Here is a tiny trained network, its code and every weight. The questions are about switching its units off for an input and a target symbol, where a switched-off unit gives its printed mean instead of its output.

import numpy as np


def w(rows, s, z=0):
    codes = np.array(rows[::2]) - 128.0
    scale = np.full(codes.shape[1], s)
    scale[-1] = z or s
    return codes * scale


def norm(h):
    return h / np.sqrt((h * h).mean(-1, keepdims=True) + 1e-5)


def f(y):
    return y / 2 * (1 + np.tanh(0.7978845608 * (y + 0.044715 * y**3)))


def softmax(a):
    e = np.exp(a - a.max(-1, keepdims=True))
    return e / e.sum(-1, keepdims=True)


def log_softmax(a):
    a = a - a.max(-1, keepdims=True)
    return a - np.log(np.exp(a).sum(-1, keepdims=True))


def net(x, mask):
    ids = ['αβεζθξπστψ'.index(c) for c in x.split()]
    T = len(ids)
    res = E[ids] + P[:T]
    u = 0
    for l in range(2):
        r = norm(res)
        for j in range(2):
            rows = slice(3 * j, 3 * j + 3)
            q, k, v = (r @ M[l][rows].T for M in (Q, K, V))
            z = softmax(np.where(np.tri(T) > 0, q @ k.T / 3**0.5, -1e9)) @ v
            o = O[l][rows]
            res = res + np.where(mask[u + j], z, o[:, -1]) @ o[:, :-1]
        u += 2
        y = f(norm(res) @ A[l][:, :-1].T + A[l][:, -1])
        res = res + np.where(mask[u : u + 12], y, B[l][:, -1]) @ B[l][:, :-1]
        u += 12
    return log_softmax(norm(res)[-1] @ U[:, :-1].T + U[:, -1])


Q, K, V, O, A, B = {}, {}, {}, {}, {}, {}
E = w([
[215,67,94,122,102,57,19,102],'α',
[145,26,109,103,88,142,63,186],'β',
[24,76,150,132,137,34,96,211],'ε',
[144,182,73,148,98,76,160,114],'ζ',
[123,103,144,90,27,151,133,127],'θ',
[156,122,88,76,147,85,131,187],'ξ',
[176,238,73,55,98,209,144,58],'π',
[148,62,70,199,58,133,222,149],'σ',
[59,204,118,172,71,86,106,238],'τ',
[139,253,113,129,102,121,100,122],'ψ',
],0.018)
P = w([
[112,165,185,129,168,190,115,113],'0',
[154,103,79,92,139,113,99,71],'1',
[164,138,148,143,189,138,115,103],'2',
[116,151,95,92,93,163,107,102],'3',
[169,130,153,168,173,136,142,114],'4',
[107,142,104,121,72,196,117,133],'5',
[164,137,159,177,155,138,165,116],'6',
[130,120,117,148,87,249,102,125],'7',
[176,141,162,186,146,133,182,107],'8',
],0.014)
Q[0] = w([
[220,150,56,33,144,93,186,207],'0.h0',
[173,99,28,136,195,51,136,135],'0.h0',
[116,13,147,87,202,129,173,132],'0.h0',
[210,221,77,130,35,143,166,180],'0.h1',
[96,255,75,167,108,153,84,65],'0.h1',
[191,209,121,179,120,86,145,106],'0.h1',
],0.0061)
K[0] = w([
[243,126,73,54,153,246,220,204],'0.h0',
[130,173,64,202,156,109,104,207],'0.h0',
[94,86,99,105,132,149,125,191],'0.h0',
[172,130,1,112,168,122,88,146],'0.h1',
[122,106,179,185,71,127,172,98],'0.h1',
[220,159,144,71,108,138,92,219],'0.h1',
],0.0064)
V[0] = w([
[181,6,98,81,76,211,143,89],'0.h0',
[2,160,159,85,4,153,102,45],'0.h0',
[23,120,199,136,176,105,130,110],'0.h0',
[74,87,46,198,129,66,89,80],'0.h1',
[78,181,224,209,121,226,117,116],'0.h1',
[204,159,154,139,98,80,132,137],'0.h1',
],0.0057)
O[0] = w([
[112,24,176,68,116,124,71,123,192],'0.h0',
[183,132,163,109,79,109,135,87,102],'0.h0',
[109,1,109,122,152,116,140,188,45],'0.h0',
[145,110,125,80,69,132,138,143,112],'0.h1',
[117,123,131,48,111,134,101,116,3],'0.h1',
[81,152,172,124,161,103,95,99,144],'0.h1',
],0.0089,0.0055)
A[0] = w([
[125,81,175,128,87,97,122,92,139],'0.n0',
[112,168,144,110,49,170,69,129,227],'0.n1',
[107,146,158,60,80,136,136,196,202],'0.n2',
[151,117,123,144,180,154,139,248,143],'0.n3',
[119,40,121,181,174,197,154,109,123],'0.n4',
[113,144,130,151,167,172,167,105,21],'0.n5',
[124,128,98,237,69,159,71,110,186],'0.n6',
[134,100,91,54,139,111,96,82,196],'0.n7',
[138,134,25,133,68,135,62,145,122],'0.n8',
[83,66,156,128,146,69,183,111,247],'0.n9',
[118,139,82,173,157,214,83,116,111],'0.n10',
[160,130,85,60,126,100,150,50,190],'0.n11',
],0.011,0.0016)
B[0] = w([
[203,179,151,144,140,93,148,171,192],'0.n0',
[85,92,93,138,201,77,140,181,253],'0.n1',
[172,102,140,156,189,153,130,92,182],'0.n2',
[179,149,211,98,42,107,118,119,242],'0.n3',
[94,170,116,100,136,141,237,70,181],'0.n4',
[136,49,94,123,99,133,119,83,146],'0.n5',
[87,94,137,8,173,76,76,170,245],'0.n6',
[95,145,91,106,176,170,164,188,174],'0.n7',
[96,116,87,56,94,161,102,156,230],'0.n8',
[174,154,60,168,114,254,102,142,168],'0.n9',
[123,84,137,95,55,88,106,101,194],'0.n10',
[115,49,96,163,187,143,106,194,185],'0.n11',
],0.0077,0.0065)
Q[1] = w([
[193,138,156,169,105,100,67,187],'1.h0',
[121,68,167,166,167,104,153,119],'1.h0',
[76,94,150,97,169,137,60,89],'1.h0',
[165,123,192,143,159,88,83,175],'1.h1',
[174,198,155,143,254,162,75,138],'1.h1',
[172,75,88,54,150,71,89,144],'1.h1',
],0.0092)
K[1] = w([
[104,104,89,105,98,144,118,103],'1.h0',
[132,143,169,112,115,113,153,160],'1.h0',
[150,152,105,149,158,143,180,148],'1.h0',
[112,91,157,154,124,83,103,183],'1.h1',
[99,158,130,169,153,155,8,143],'1.h1',
[158,103,113,119,181,78,104,166],'1.h1',
],0.014)
V[1] = w([
[68,113,146,173,190,131,149,125],'1.h0',
[95,118,153,87,109,127,170,124],'1.h0',
[59,89,37,105,137,119,122,20],'1.h0',
[95,145,137,128,194,183,124,113],'1.h1',
[42,138,130,177,2,123,32,139],'1.h1',
[110,197,134,121,163,186,83,171],'1.h1',
],0.0074)
O[1] = w([
[96,94,127,170,155,43,135,168,9],'1.h0',
[155,169,78,127,130,2,137,116,142],'1.h0',
[104,149,108,141,92,123,161,94,54],'1.h0',
[164,108,128,178,65,137,155,161,66],'1.h1',
[130,59,100,172,152,79,86,164,3],'1.h1',
[134,101,193,152,131,47,119,111,154],'1.h1',
],0.0098,0.0031)
A[1] = w([
[140,190,102,85,84,193,145,81,139],'1.n0',
[164,173,90,205,192,73,136,107,92],'1.n1',
[179,115,168,59,27,133,95,124,111],'1.n2',
[188,98,174,205,24,174,254,124,145],'1.n3',
[118,92,151,86,74,141,103,191,181],'1.n4',
[91,178,186,109,95,94,98,90,92],'1.n5',
[41,43,35,121,183,135,122,163,126],'1.n6',
[98,38,95,103,140,167,232,123,253],'1.n7',
[117,100,197,115,93,185,35,168,85],'1.n8',
[157,77,135,52,87,162,138,115,101],'1.n9',
[94,163,147,200,98,166,115,99,130],'1.n10',
[140,141,182,135,167,107,224,159,47],'1.n11',
],0.0098,0.0032)
B[1] = w([
[111,51,144,134,108,69,130,137,220],'1.n0',
[95,102,115,130,111,214,190,154,159],'1.n1',
[114,124,131,143,71,170,128,153,242],'1.n2',
[216,160,40,125,156,147,117,105,201],'1.n3',
[116,166,129,109,121,135,175,61,254],'1.n4',
[87,94,142,153,138,159,94,95,162],'1.n5',
[123,133,93,56,175,207,1,137,232],'1.n6',
[153,207,164,178,121,81,68,132,222],'1.n7',
[133,116,76,147,97,105,161,132,215],'1.n8',
[78,112,115,188,148,82,163,121,236],'1.n9',
[183,85,140,110,192,133,96,167,130],'1.n10',
[119,106,114,88,183,113,132,144,154],'1.n11',
],0.01,0.0071)
U = w([
[126,143,87,90,202,192,62,114,137],'α',
[94,93,81,85,17,135,171,155,189],'β',
[151,22,101,255,110,133,138,248,7],'ε',
[83,43,96,172,200,196,239,101,3],'ζ',
[169,92,225,79,224,128,223,134,196],'θ',
[198,168,238,206,48,155,73,94,161],'ξ',
[158,8,152,204,151,135,142,11,125],'π',
[134,195,97,162,154,39,197,61,27],'σ',
[115,142,180,195,151,45,144,200,113],'τ',
[104,141,201,230,210,184,128,70,126],'ψ',
],0.01,0.003)

Each question gives the input, a string of symbols that net reads in full, and the target symbol t.
The units are the heads (3 rows each of Q, K, V and O) and the neurons (one row each of A and B). Each row of codes is followed by its name. A weight is (code - 128) times the scale printed after its matrix; where a second scale follows, it is the last column's (O, A, B and U).
mask holds one flag per unit, layer by layer, with each layer's heads first. A switched-off unit (its flag False) gives its mean, the last column of its rows in O or B, instead of its output. The means were averaged over made-up inputs and are rounded, as every weight is.
A unit's drop is (log p(t) with every unit on - log p(t) with that unit switched off) / (log p(t) with every unit on - log p(t) with every unit switched off).
The circuit of an input: a set's keep is (log p(t) with only the set's units on - log p(t) with every unit switched off) / (log p(t) with every unit on - log p(t) with every unit switched off). Starting from the 12 units with the biggest drops (on a tie, the unit counted first), units are removed one at a time, each time the one whose removal leaves the highest keep (on an exact tie, the one counted first), for as long as the keep stays at least 0.8.
units of the circuit, in order: the units of the circuit, biggest drop first
most important unit: the unit with the biggest drop
k most important neurons: the k neurons with the biggest drops, biggest first
k most important neurons of layer l: the k neurons of layer l with the biggest drops, biggest first
heads that matter: for each layer, one digit per head in row order, 1 if its drop is at least 0.15 and else 0, layers parted by /
input π θ θ θ ξ θ ξ, target θ: 3 most important neurons of layer 1 -> [1.n6; 1.n11; 1.n7]
input ξ ξ ξ σ π ψ ζ σ ξ, target σ: units of the circuit, in order -> [1.h0; 0.n6]
input ξ ξ ψ θ ξ σ σ θ α, target α: 4 most important neurons -> [0.n3; 0.n6; 1.n0; 1.n9]
input ψ π ζ α ξ β, target α: 3 most important neurons of layer 0 -> [0.n1; 0.n3; 0.n2]
input ξ ξ ξ ζ ξ, target ζ: most important unit -> 0.h1
input ψ ε π π σ, target σ: units of the circuit, in order -> [1.n7; 0.n4]
input ξ ξ ξ, target ξ: heads that matter -> 00 / 10
input ξ β ε, target ε: 2 most important neurons of layer 0 -> [0.n9; 0.n6]
input ξ ε ψ ε π, target π: heads that matter -> 10 / 00
input α ξ ξ, target ξ: 3 most important neurons -> [0.n3; 0.n1; 0.n10]
input σ ξ ε β α θ θ, target θ: units of the circuit, in order -> [0.n0; 1.n11; 0.n8]
input ξ ε ξ, target ε: 4 most important neurons -> [0.n6; 1.n4; 1.n1; 0.n1]
input τ α θ ζ, target α: 2 most important neurons of layer 0 -> [0.n11; 0.n3]
input σ π σ ζ θ β, target α: units of the circuit, in order -> [0.n1; 1.n6]
input α ξ ξ θ ξ ξ ξ τ, target α: 3 most important neurons -> [0.n1; 1.n6; 1.n0]
input τ ψ ζ ε, target α: 4 most important neurons -> [1.n6; 0.n2; 0.n3; 0.n10]
input π β β π, target β: 2 most important neurons of layer 0 -> [0.n6; 0.n8]
input ξ θ ξ, target θ: heads that matter -> 11 / 10
input ξ σ σ, target σ: 2 most important neurons -> [0.n4; 1.n7]
input σ ξ ξ ε ξ, target ε: 4 most important neurons -> [0.n6; 1.n4; 1.n1; 0.n8]
input ξ θ ξ ξ θ, target ξ: units of the circuit, in order -> [0.h1]
input ξ τ ζ ψ π ζ ξ ε α, target α: 3 most important neurons -> [0.n6; 0.n3; 1.n0]
input ξ θ θ θ π, target π: heads that matter -> 00 / 01
input π σ α θ, target α: 2 most important neurons -> [0.n1; 0.n3]
input ε α σ σ ψ, target ψ: heads that matter -> 10 / 01
input ψ σ ψ τ ε ξ ξ ξ, target β: most important neuron -> [0.n3]
input ξ ε ξ ξ β ε β σ, target α: most important neuron of layer 0 -> [0.n6]
